Each row has a hidden value. The values are split into ranges, and the group after each row names the range that its value falls in. Each part has its own value, ranges and names.
[-143 -198 -128  249  341  188  111   69   85  205  113  -94 -407   31
   86  -14  171 -376  -82 -319    4  188  157  176 -332  285 -247   52
  209  137   87   99  190  138  165  -79   63  568 -245   33  169  -91
  132  176  -64  213  157 -130 -107 -289 -130 -212  267  -33  224  188
 -262]  Loman
[ 111   76  -71   12  289  132  236 -191  -99  346  -56  178   40 -148
  158   86  178 -432  -35  233   57 -185  170  -21   47   -6  -58  -87
 -122  -16  -16  340   63  -90 -107   13 -283  126 -116  220  -22 -131
  100   69  136 -194   63 -264 -121   63 -391   73  246  227   36  179
 -378]  tufu
[ -32   51  121 -145 -184   29   36   -1  -14   42   25  167  -30  183
   84  -12  -74  -75  115  -37 -161 -109  -45  109 -122   47  -15  -90
  -93  114 -235   16   77  -30 -125   66   19   41  122   -8   51  -16
 -195  114 -158    6  -44  -23 -120   29   18   -1 -107  111  -88  -55
  125]  Keteg
[ 246   37 -124  -24    8   55   22   50 -103  -28 -104   61   82   31
   45   87   65   17 -114   -9    1   -7  110  -92  100 -126 -155   32
 -111   51 -110  -65   46  157    6  150    9   82   16  -22 -175  101
   65  -98 -255  129   13 -191 -110 -121  -37  273  -85 -191   47   56
 -138]  nomef
[-218  144  -94   22  150 -154  178  229 -239  -76   23   40  -14  116
   90 -123   76   71  141 -156  -27  -49 -158  128 -196 -115 -262  -30
  -79  -36    8 -495   -6 -110   29 -238 -267 -188  147   -3  -61  -15
   88  113   86   49  -59  194 -105  -40  226  306   61  350    5  -17
  151]  luzak
[-189   43 -269 -169   36  -41   14   85   35  124  -63   14 -180 -120
  181  134  -22  125   34 -101  231 -121  159  226 -159   77 -178   10
 -114  192 -312 -330   41  -54  -88 -120 -142  -97  -12  116   47  -79
   16   84  -66  162  -60  229 -116 -287  116  136 -122  190  108  153
  200]  Nobo
[ 126  225  -24  -91  -90 -136  116 -150   14    2   34  -10  233    8
  -28 -107  106 -164    2  -14   40 -222  -35  -40 -213   -1   86  142
 -132 -136  -72  -37   -4   33 -121   55  140  297  359  218 -107   88
   13  -94  -70 -104  186 -339   74   83   13  233   56 -240 -152   23
   21]  Babi
[  48   84 -133 -134  155  211  -49 -179  258  117 -130  153  -15 -126
   22    7   52  -80  -47   32  -35 -111   56   56  110  107   78 -147
  145  256    3  156    7   22  -78  -77  -68   17  -69  111  -94 -142
   75  -55  133  -79  -82 -150   86  152 -289  -84  224  264  -74  -95
 -370]  Nobo
[   6   11   45  -99  -61   30   10   28  131 -100 -120  132   -2   82
   72   12  -35 -124   20  -28 -162 -273   38   59   71   73 -117 -188
  -52  126 -177  -45  -11   40 -148  -44   -1  -18  134   15 -120 -152
   36   21   48    2  -18  -85    4  104  -21  -87  138  183  -65  -21
 -147]  Babi
[ -40  -36  -74   53   65 -103  -35  122  126  -77 -214   12   60 -150
  -33    7 -222   55   53  -18  -14  -50  -64  129  177  -73  -33   24
  139   61   40 -159  -58   61 -149  -32 -181 -216   25 -109 -143 -128
   79  175 -187    9 -166  106 -294   28  226 -283    6   44  143  172
  -98]  tufu
[-197   92   61   88  101  -79  -65  131  168 -463 -166  -92  -63  -62
 -230  -61   -7  -24  -95 -117 -125  -74  -63  183   94   91   19 -172
   88   26  -30 -131  -85   30   52   89  -82 -125  125  -73   -7 -139
 -230   78   60  -89 -205  117   -7  192  102 -188   94    9 -153   97
 -137]  luzak
[  37   34  145   18 -162  154  -22  182  -33  -53 -203   -3  -53  118
   -5   65   94  -10 -152   83 -274 -121   86  157  270 -220 -121  -12
  -26 -145 -121 -223 -178   66 -125  370   17  -50  -37    8 -184   22
   81    5 -271  -88  -26   -8 -132  -59   84   58  -60 -327   12   61
 -239]  fam
[ -92   18   44  -42  -53   -5   10   76  -37  -39  -97  103  -46   26
  -67   52  -42  -38  -80   -1 -101    9  -99   97   77   77 -117   82
   -6  147 -119  -78  -65  -40 -189   73 -106  -39   62 -129  -54   97
   48  232 -170  -51 -129   67 -179  -31   98  -30  -60   59  206  159
   62]  Babi
[ -16    3   82 -115 -142   63   71  119  -90   46 -124   20    6   89
  147  -33   29   59  114   43 -287 -137  -80  156 -108  -62  103   78
  -47   33 -218 -112   85  -56  -51    8  -25   36   38   30  -12  -32
  -44  112 -158  -12  -13  -74  105  -42   23   -5  -68  -18   38   45
  156]  nomef
[ 118   17 -102 -144  -83  -50  135   10  -53   74  -67  120 -116   39
  203    6 -102   92  158 -100   61   -3   95   50   25  -35 -261  -26
 -134   50 -227 -102   77  100  -57 -100  -58  -95  139   93  -62    6
  140   34 -227  219    4  -34 -177 -150  110  227 -100  -52  163  -41
    2]  Babi
[ -74  166  -19   10   62  -62    9  127   66  139   96   42  -34  -94
 -190 -243  192  -79   73 -169  199   32  115  178  -12 -238  -29   32
 -172  121  -78   66 -108 -115 -155   12   27  225  -82  128  189   72
 -190 -136  143  -53 -156   -9 -188  -67  -62 -184  132  235 -270 -223
   44]  tufu
[ 115  130   63 -236 -181  -72   70  -84  173   28  -84   24  -95   85
   70 -128 -149   70  111   23 -116  -83   19  120  147   47 -197   55
 -147  120 -182 -182   -5   20  -67 -104   64  -64  150   25 -157   40
   63   43 -128  168   -1  -24   68 -234  176   95  -59  -24  150  -79
  153]  Babi
[  16   68 -131 -202 -195  132 -122   16  203  -48  -20   21 -214   86
  101   13  -88  157  163  -23    6  -31   27  159   23  204  -82  -31
  -11  323 -127  -12  120   51 -123  164  -14  -89  126   48   86   -3
  -64   50 -146  217  -23   21  -73   16  -48   77 -105  135  -15 -114
   57]  sir
[ 147  245 -253  254  437  259 -113 -117  -53 -188 -104  179   27 -214
  229  -17  121 -446 -490 -351  216  -26  142   39   77 -455  261    5
  -88  -54  145  156 -242  126 -129  132  -21  245 -330 -199  -70   36
  428 -141  411   42  166 -228  378 -101 -103  156  340  113 -198    5
  272]  nomef
[ 108  152   -7   24   46   79  -26   80   81   46   96  163   92   34
 -147  -27   65 -283  -64  -10  -23   43    8   44  150   43 -148    2
  -68  223   59  193  -34   65 -106  167   34  113  185  -16  -48   37
  -35  -57   38  -37  -98  -83 -154   50 -106 -200   89  106  -77   48
  -10]  Loman
[-128  147   96  121  153  179  -46   94   26  -11  -19   77  -86  -43
   77  -19  129 -256   35 -166   12  123  -56  182   95 -134 -174  -92
  -48 -226   12  -37  -61   77    9  472 -137  -63   86  134  214 -130
  -78  103 -104  -22  -22  105 -385  103  -40   48  -68 -283 -134   36
 -269]  Babi
[ -82   27   19  154   85  -36   11  206 -136   18  -61   42  237  -16
 -176  129  165 -274  -19   -9 -134  -52   74   17 -115  -32 -123   84
 -117  -18 -158  -74  -43   36   -1 -116  -78   67  -63  -35   20 -163
 -133   77  -15 -131 -197   25  -72   96  -64 -232    0   41  -24  122
  -17]  fam
[ 201   14  -29 -128   62 -188  188   50  -14  -43  -93  131   89  127
   72 -186  -65   26  166 -223   -5    0   76  102  132 -254  -14 -259
   21  104 -391 -106   98   47   65  154 -198   47  111   16 -211  162
 -139 -100   70   89  150  -97 -212 -118   10  -28 -121  -67 -225   36
   37]  sir
[  54   24   94 -209  -54 -157 -104 -146   12 -121 -142  174  197  -24
 -184 -133  -80  -36  242 -135  -75   33 -306  -69  195  -15 -123  135
 -245   84 -289 -276    8   68  -95   21  -62   26  143 -114   76  158
 -254  125   40  109 -139   61   25  -28   30  -84  -92  106 -142 -127
  143]  tufu
[ -43  248 -417 -117   81  -99 -137  -96  152 -109 -119    4  262 -218
  -77   92  -86  210  -32 -141  316   -3  -98 -121 -383   43   90  167
   47   36  129 -356   95  260   18 -268  143   97  184  228   31  -55
   98 -110 -262  111   21  -99   32  128  165  158  -61 -173  -44 -208
  -70]  sir
[  23  131  -40 -339   15  143   90 -330  188  319 -264  169   -5   74
   44  -57  118  107  116   30  -73  125    0   90  115   -5   30  -35
   32  283 -217  -40   -9   46 -111 -162    3    7 -218   54  -93   47
  181  -34   25  -38  -22 -125  170  -32 -251   45    1  146  159 -335
 -252]  sir
[-151   77 -154   -9  154   84 -185  112   59 -104 -166   -8  -77 -156
 -174  -10   88  206    6  -56 -129  -74   14   93   -3  241  150   72
  148  286   51  -89  -37    2  -25  -93 -177 -198   63   86  -64  -98
   -2  169   84 -104 -369  -23  163  301  -62  -97  121  250  -26   21
 -188]  luzak
[ 142   65 -101   34  134   16   37  296 -181   -5 -135   -1   98  145
   86  -26  109   41   50  -17 -179  -39  192  -49   30 -125  -63  -93
  -36  253 -159  -97   79  127  141  223 -132  -75   72    6 -294  -21
  -49  -25  -44   97  -48 -232  -38  -14  -92   46  -92   39 -102  118
  -98]  nomef
[ 152  229   -2  122  104 -174  252  214 -324  -27   50   48  163  143
 -159 -174   77 -119   84   12 -189  107   66   23  -49 -172   -5  -53
   31   27  -70   12   51  -13  232   24 -232  -25  159  107 -203  139
 -199  -29   65 -123  -29 -147  -43   44  -37    5  -63  -33 -188   82
   89]  fam
[ 161  230 -168  101   33   91   32 -144   21  180   29  109   14  -58
  297  -36  -25 -371   57  -82  216   88  168   84   25 -192  -81  192
  -59  133  -72  202  -29   39 -192   11 -184  -15 -180  -12  -46   77
  287   76  278  103  201 -149   53 -160 -126   99  -74   96  198  -40
  503]  tufu
[ 221  214   28  128  172 -138  159   12   63  -10  128 -238  -27   83
   34 -490   45  -36  349 -102  -90  200  -44   33    6  -24 -102  191
   12   69  138  126   95 -161  174   12 -296  -14   38  -85  -64   76
  -31  160   51  210   81 -239 -131  -21  -57  323   24   84   41  -42
   93]  luzak
[ 103  279 -141 -152  150 -287   38    6 -181 -118 -131  141   37  -43
 -149 -306 -363   74  226 -234    6  384 -102 -127  161 -213  -72   13
  -22  253 -286 -265 -164  146  194   71 -165 -215  206  -42 -191  225
 -156  121  -47  267  -58   65  -30 -228  167  -34 -203  104 -284 -110
  215]  fam
[ -65 -150    7   80   32   38   42   39    2   11  -83   26  -71  184
  -88   -9   85  -46  190 -203 -113  193  -12  124   -4   65 -115  -12
  136  133  -74  -32   91  235  -15   66  -14   92  -31  -96  -11   19
  -48  106  -80   37 -101  -33 -164   97  -53 -258  -19  -36   88  -60
 -178]  Keteg
[ 167  146 -137  -45  -51   62   27   52  -34  249    1   33  -19  -11
   52   13   28  102  198  101    8  148  171   57   98   25 -243  156
  -49  261  -24   12  111  130   64  -79  -66 -245   52  142 -139   -3
   -5  -16 -119  125 -219  -57  -50 -121  -62   86 -207   -3  240  -59
   64]  Nobo
[ 253   45  117  -46  145  -14    3   36  -17   69 -111   14  106   49
  -29 -199   59   36  119   48 -328  -18  -85  -26  154   84   11  151
 -116  150   83    8  202   32  154   12 -154   13  131  -65 -177   60
  -47  162  -56   81 -206 -301  148   26  -18    4   30  -14  134   88
  -10]  Nobo
[-138  106  184 -123 -124  -42   62   72   59   72 -184   29 -143   60
  102 -230   28   86  319 -185 -203   77 -161  227  -10  -97 -128   -3
  -61 -216 -160 -286    8   60   40  -22  -48 -124  182  213  155 -102
   42  136 -168   75  -88   25  -21   46  167   12  -48 -273   50 -253
 -112]  tufu
[ 117 -203  -64   76   97  166  193 -142  151  297   43  -24 -316  254
  164  -32   51 -195  196 -148   21  239  158  173   -1  118 -334   10
  144  102  120   75  279  339   55   68   68  364 -151   45  -31   73
  199   60 -136  255  232 -189 -224 -228  -83 -162   77 -188  331  -88
 -259]  luzak
[  -1  137   48  109  100   75 -142   77  177   57   34  -68  147 -165
 -241 -151  243 -145 -125 -164 -102   46   29  135   56  -42   56  202
  123  144 -113    2 -185 -102   -8   90   71  152  -92  -34  -87   -4
 -183  -67   82 -143 -188  -39    3  -91 -132 -122   -6  -96 -124  140
  -38]  nomef
[  -5   75  -84  131    1  -17 -111  203  -29   43   40  102  108  -64
 -141   43   88 -220 -101 -110   18 -184  226   17  -54  -43  -99   65
   44  103 -212  -65 -125  -85 -175   40 -191  100  -68  123  -90   50
  -33   74  123 -143  -32  -53 -219   75  -66  -91   -8   69 -151   95
   -3]  luzak
[  26   18    9   -2   57  -53  111  -86  227  134  -37 -149 -111   73
   70 -150   16 -138  185   -2  -12   14   45  172   20  153 -161  106
    2  154   45    6  120   75  -39   33  -36  112   44  -21  -82  -25
   65  145  -13  131   68 -152  -56 -131    7 -115   59   10  246   77
    0]  nomef
[ 195  233 -186   29  -40 -130  129   37    1  -59   72  -49   35   27
   26 -162  -64  -96  153  -99   96  -10  198  -12 -214  -49   68  -47
   75   28 -151  154   72   28   64   89  -99  130  174  268  -32   35
  -82  -71  -63   75  259 -283 -145   90  -86  143  -52 -160 -275  -48
  -13]  Babi
[  20  123 -203   18   59   -5    3  154 -249  264  102  177  -15  -65
    8    5   52   18  173  -93  146   15  176   95  -81  -61  -20   94
  -31  146 -107    0   14  -13 -119  120 -268 -117  130  265   -6  102
  -49   98   -2  -59 -154   -8 -283   73  -39   37 -132  118 -125   66
   76]  luzak
[ 114  112   46   31  104 -105  152    5  110  -74   32  -38   33   49
    4 -190   82 -219  168  -31   54   11   81   68  154  -12 -185 -118
 -145  223  -89  235   52   32  -12  143  -47   -4  172  -71  -88  -49
 -186  -61  166   74  -39 -158 -142  -17 -145  -62   51  184  -53   61
    6]  sir
[  59  -62  -19   22  107   58   93   56   80  175  100   86   64 -196
  134   30   48 -271   16  -11  119  -83  -16   64   74   -8 -297  166
  -99   35 -132  113   31 -149 -184    5 -151  155   20   23   39  -40
   72  116  -48   22   54   26 -435 -186  -69   17   16   42  218  300
   33]  Babi
[ -41   37  -79   45  107  118   31   30   -8  101  -27  171  122 -100
  248   80   45 -183  152 -139   57   53    7   63  -58 -103 -217   71
 -104  175 -131   29   47  120  -62 -308    7 -150  -57  -50   12 -243
   94   12  147   96 -149   58   18  -72  -73  -91  -59  228  227  -51
  245]  fam
[ -29  306 -310    5    8    1  -76   53  258  -55   46  -32  -64 -179
 -119  -14 -161    5  -69  -14  177   52  153  230  -14   93   63   53
  264  302   48   -1  -77   11  -31  -54  -77 -135   79  180 -106   -3
   11  -49   96  -22  -13  112  -13  -37   54 -185  -48   62  -48   52
  226]  Loman
[  11  130   -4   58  -83  117   24  213  -10  168  146   97   69  -80
  -70    1  -59 -223  -99  165 -157   20  -36   13 -170    9  -51  128
  241  137   15  204   39 -148   10  -28 -144  145   37  158  -37   57
  -84  139 -159 -162  -16  -92 -238   45 -106 -136  -49    6   62   70
   95]  nomef
[ -67   46 -171   -1 -115  166  -38  187  219  -37   34 -112 -261  -12
    6   88   28  -75 -171   47  -65 -221  225  251  -55  203  -95  -42
  165  200  -36  -31  -43   23  -64   67  117  118  100  177 -113 -121
   50  -83  -55   20   39   -1   49 -107  -16 -121  161   30  -43  156
  -69]  nomef
[-137 -139 -102  -91   68  -48  -12  -64  -52  141  -62   68 -128  -31
   88  115   32  -93   68 -228   82  -24   18  162  -52   94 -110   -1
 -123   14 -248  -79  -84   81 -144   15 -199  -79  153 -257  -43  -69
   55  227 -111  103 -331  120  -72   49   47  108   44  232   77  162
  125]  Nobo
[ 135  122 -323 -195  305  254  158 -117  -12  320 -316  157 -213 -154
  217   29  -40  255   66  178  -53   26  231   36  116  -50  125 -135
  148  130   98   73   80   64   95 -253 -311 -197 -228  374 -140 -150
  426   38  -96    9  -27 -195   84  113 -214  126  211  161  126 -205
 -584]  luzak
[  70  -51 -149  -81  -26   27  102  337 -304  -45 -242  167 -168   88
   70   59 -108  249  -35  -13 -216   47  -14  111  213 -109  -30  -72
   94  118  -92 -172  -17  141  -32  184 -215 -213  256   21 -265  147
  280  110 -293   53 -129  -14  -99   -2  185  -18   -1  -63  114  190
  -70]  Nobo
[ -23  201   42  155   67 -285  139  -22  -28  -24   67   26  161  -48
 -232 -218  -10 -194  262 -112   54  155  -59   51  -22  -10 -176  117
   -1   21   -9   22  -41  -41  -20 -268 -199 -139   95   15    6    0
 -154  127  151  -94 -171   26 -192  112   47 -112  -33  123   46  -54
  104]  Keteg
[  29  177   59   -5   -6  -44  -40   53   83  129   83  -46 -186 -109
 -199 -243  187  -38  -45   10  187 -198  222  192  151 -183  -55  207
 -395  -42   82   29 -152 -210 -314  103  -41  268 -123  164  168  200
  -20    5   85  -61 -135  -90 -134  -89   70   31  239  168 -137 -190
   68]  Keteg
[  92  208  -94 -110  377  158  -12 -540  253  164 -438  178  100 -124
  -53  -44   12  -10   45  130  -31   88   24  -35  305  -22  218 -173
  133  197  251  125  -36  201  -60 -193 -155 -235 -373  -12 -168 -187
  200   32  150 -145 -196 -249  229  307 -317  -99  236  297   73 -369
 -710]  nomef
[ -41  313 -238 -149  349   82  169  109   57  356  -24   74 -391  -23
  135 -262   -5   76 -147 -125  454  145  286  171  -42 -503   76 -131
 -437   37  370  133 -158  115 -182  213  274  431  -83  192  214   20
  387 -210 -354  252   60 -189 -313 -274  227  -51  430  215 -231 -424
 -216]  Keteg
[  83  -93  -15 -199  -83  -23   65 -222  -17  352  -67  247   99  137
  134  155  -91 -139  231  -33   54   62  -55  117  176  -60 -213  -16
 -164  -13 -127  -52   -1  283 -214   84 -115 -177  255 -232 -200    5
  119  114 -204   75 -267   73 -203   67   76  -33 -105   86  189  -18
  130]  Nobo
[ -42    8  -75  171  217  133    2  140 -251  -19  -50   22   91  -91
  163  169  144 -137   99  112  -29  -73   49    3  -57   -2  -88   72
 -164  136   48   95  153   82   20   58 -216 -228   -9  -48    2 -209
 -144  169   57  -14 -269  -44  -28  128 -164   37  -68  263  123  198
   80]  Loman
[  32  178   92  124   68   62   19  100  119  -64   22  -90  184   17
 -109  -69  148 -309  -36   89 -216  -50   23   49  -11   79  -31  132
  -50  156   10  160  -23  -31   27    4   69  111   38  -56  -79 -154
 -116    6  107  -95  -53 -144  100   37 -138 -192   68   48   13  139
   96]  luzak
[ 292  266 -214   57 -129  -90  250    9 -193 -322 -119 -166  441   75
  -48   93   34   66   36  280   53  -92   75 -269 -291 -361  140  -36
  -54 -354  106  -10  170  338  199   73  214  179  205  341 -136  -59
 -161 -411 -430  -69  308 -431  -54  285  -56  320 -104 -545 -302 -252
 -308]  Keteg
[  79   96  128 -133 -107  -96   46   45 -104  -95  -26  144   37   25
  -76  -64  -77 -190  -25   51 -260 -238  -95    6   39   65 -109    3
 -224  -11 -198 -131   -1  -27    2  -44    3   86  301   66  -71   36
 -164   77  -20    0  -85  -64  184  -74   90  -23   90   65 -150   93
  152]  nomef
[ 238   -2 -119  100  -60  200 -207  101    7   39   25  184  171  -11
 -226  220  188 -163 -236  -61   22   18  263  -21  321 -134 -253   17
   26  212 -193   18 -143  152 -125  220   19   35 -167  -92 -228  128
 -102 -234    5  -58 -207    9 -206  -56 -227  -26 -120  -60 -112   35
 -150]  nomef
[  27 -279 -199  -51  125  -52    0 -271   99  362  -65 -153  -95  231
  171  165    8 -185  360 -312  152  249  308  185   10  -78 -120 -142
  -41 -174 -230   96 -147  459   42  222 -413 -233  113 -653 -344 -181
  136  227 -197  297 -463   64 -149  387  -75  155  -22  176   16 -107
  144]  fam
[ 126  175 -217 -174   51  -13  150  197 -145   34  -25   66 -230  196
  167 -184 -130  309  218  -71 -111  257 -102   92   32   38 -183   -5
   28  250   77 -196  170   75  190   -1 -239 -222  306   47 -136  167
  240  100 -209  333   -1  -21  -37 -110  157  301  -58  105  150  -72
  138]  sir
[-127  225 -259  -73   74 -189   72  -36  -78  -70 -138   25  163  -43
   23    3  -57   16   63 -164  219  109 -157  -86 -398    5   49  105
  -33   26  -64 -218   45  147  -53  -58   18  110  206   96  100    7
  109   84 -268   93  144 -124 -100   65  121  165  -92 -104    7  -40
    7]  nomef
[  13   80  -94 -160   98   46   69  -10   29   67 -189  238   58  101
  100  124  -86  -59  -40   39  -25  -63   31   39  117  -25 -126 -175
  -61  205  -99 -141   36  132 -110   33  -94  -68   43   -4 -168  -31
  159   42  -54   20   24   -8 -130  -21   23  -91   -6  148   79   16
 -110]  Babi
[ 114   86 -160 -137  -16  -58 -100 -144  188  206  -33   23  -47    5
   24 -121 -162  153  306 -143   75  172   59  128   77   66   14   65
  108  251  -35   -3   47  162  -10   18 -191 -253  142  -79 -172   35
  -17  125  -93  184 -262  -33  -73   87   39    3 -156  100   51 -139
  143]  tufu
[-102  102  130   70  -18  -29  -48   33  185  -37  -74   64   63  -57
   -5  -97  -37 -198  149 -177  -61    2  -52  129  -15  -99 -154  -93
   29  -96 -113 -100  -34   65   -7  -54   -4  -77    0   63  118 -240
 -167   48  -42    7 -100   66 -190   64   45 -184  -44  -97  -86 -140
 -150]  Nobo
[ 133  125   57  -46   41 -161 -152   -2   20 -165 -178  -74  269 -126
 -227 -151  -28 -148   33   87 -109 -239  -84  -86  296 -144  -36  273
 -268  -24 -154 -368 -171  -31 -135  285 -120   93   57  -34 -155  145
 -165  118  101    5   31  -64   65 -113   63  -80   19    8 -266  137
   87]  nomef
[-121  218   -5  192   67 -178  -35  230  -83 -154 -104 -150    5  -74
 -292 -141   46  -22  -77  -41 -175  -72  147  115 -106   36  158  117
  133   75  -51 -113 -170 -104   28  -14 -194  -91    7   72 -142    2
 -127  198   45 -200 -198  -81   81  132   96 -128   15   -8 -109  159
   17]  Babi
[  70  180  -35   34   10 -126  -60  122 -288   45 -174  101  172    7
 -174   11 -162   78  256  134 -162  128   10 -118   66  -78 -114  199
 -134   73   28 -242   30  195   81  -71 -231 -348   52   85  -93   18
 -123  258 -186   30 -310   -6  -39  129  131 -124 -233   23   45 -135
   42]  Babi
[ 153  -80   39  -35  -56   -9   11  292 -162 -246 -317   23    5  157
  -41  -42  -24  246    8  -16 -386  -65   40   -5  277 -180  -42 -121
   20  125 -196 -229  -29  160   67  127  -71 -172   67 -128 -341   40
    8   -1 -194   79 -175 -125   57   26   86  -31  -18  -55  -41   14
 -202]  sir
[  87  247  -74 -169   91  -31   68  -71  116  149  -76   16  -22  107
   11 -168   58    0  151    9  -77   31   91   63    9  169  -25   49
  -81  305  -64  -12   83   23   37  -27 -112   -6  131  119 -130   50
   97   78  115   74   11 -215  163    6  -87   40   14  121   67  -70
   50]  Babi
[ 211  319 -282  212  534  148   15 -115 -339    4  -77   99    2    2
  417  -89  137 -230   79 -189  188  195  213 -100  -69 -233  141   91
 -284  198  205  246  155  241  144  133 -351 -160 -147 -102  -72   40
  269  149  444  237    9 -401  394   87 -216  374   11  297   56  -95
  462]  luzak
[-129  323 -130   79   58 -123  142  194 -182  -12  140   85   20  151
 -205 -124  110 -196  -47 -176   -1  179   42  122 -174   -6  -56  -39
  131  206 -155  -61 -169  -83   11   85 -135   22  192   68 -113  166
  -59   -9  154 -146   26   47 -111    6  -23   17  -34  141 -219   94
  186]  Keteg
[  97  102  -63 -116  -14   24   88   -2   90   67 -208   21  -45  -46
   66   26 -188  155   83  261 -141 -137   62  110  137    6  -31   13
   13   23  134 -112   88   69  -14 -181 -138 -217   31  172 -167 -119
  161  107 -212    4  -83  -49   -8   36  140  -67   39   -4  214  -49
 -151]  Babi
[  -5  179 -154   41   97  -16   19  200  -74   44  -56  -82   37   71
 -195   13   72  -41  -48   31 -139  127  131  107  -49   53   66   93
   73  160   -8  -37  -74   94  119  118 -136  -21  132  -16 -198   28
   16   68  -84  -53 -157  -50   67   95   -7 -131  -14  -24  -43  139
   93]  fam
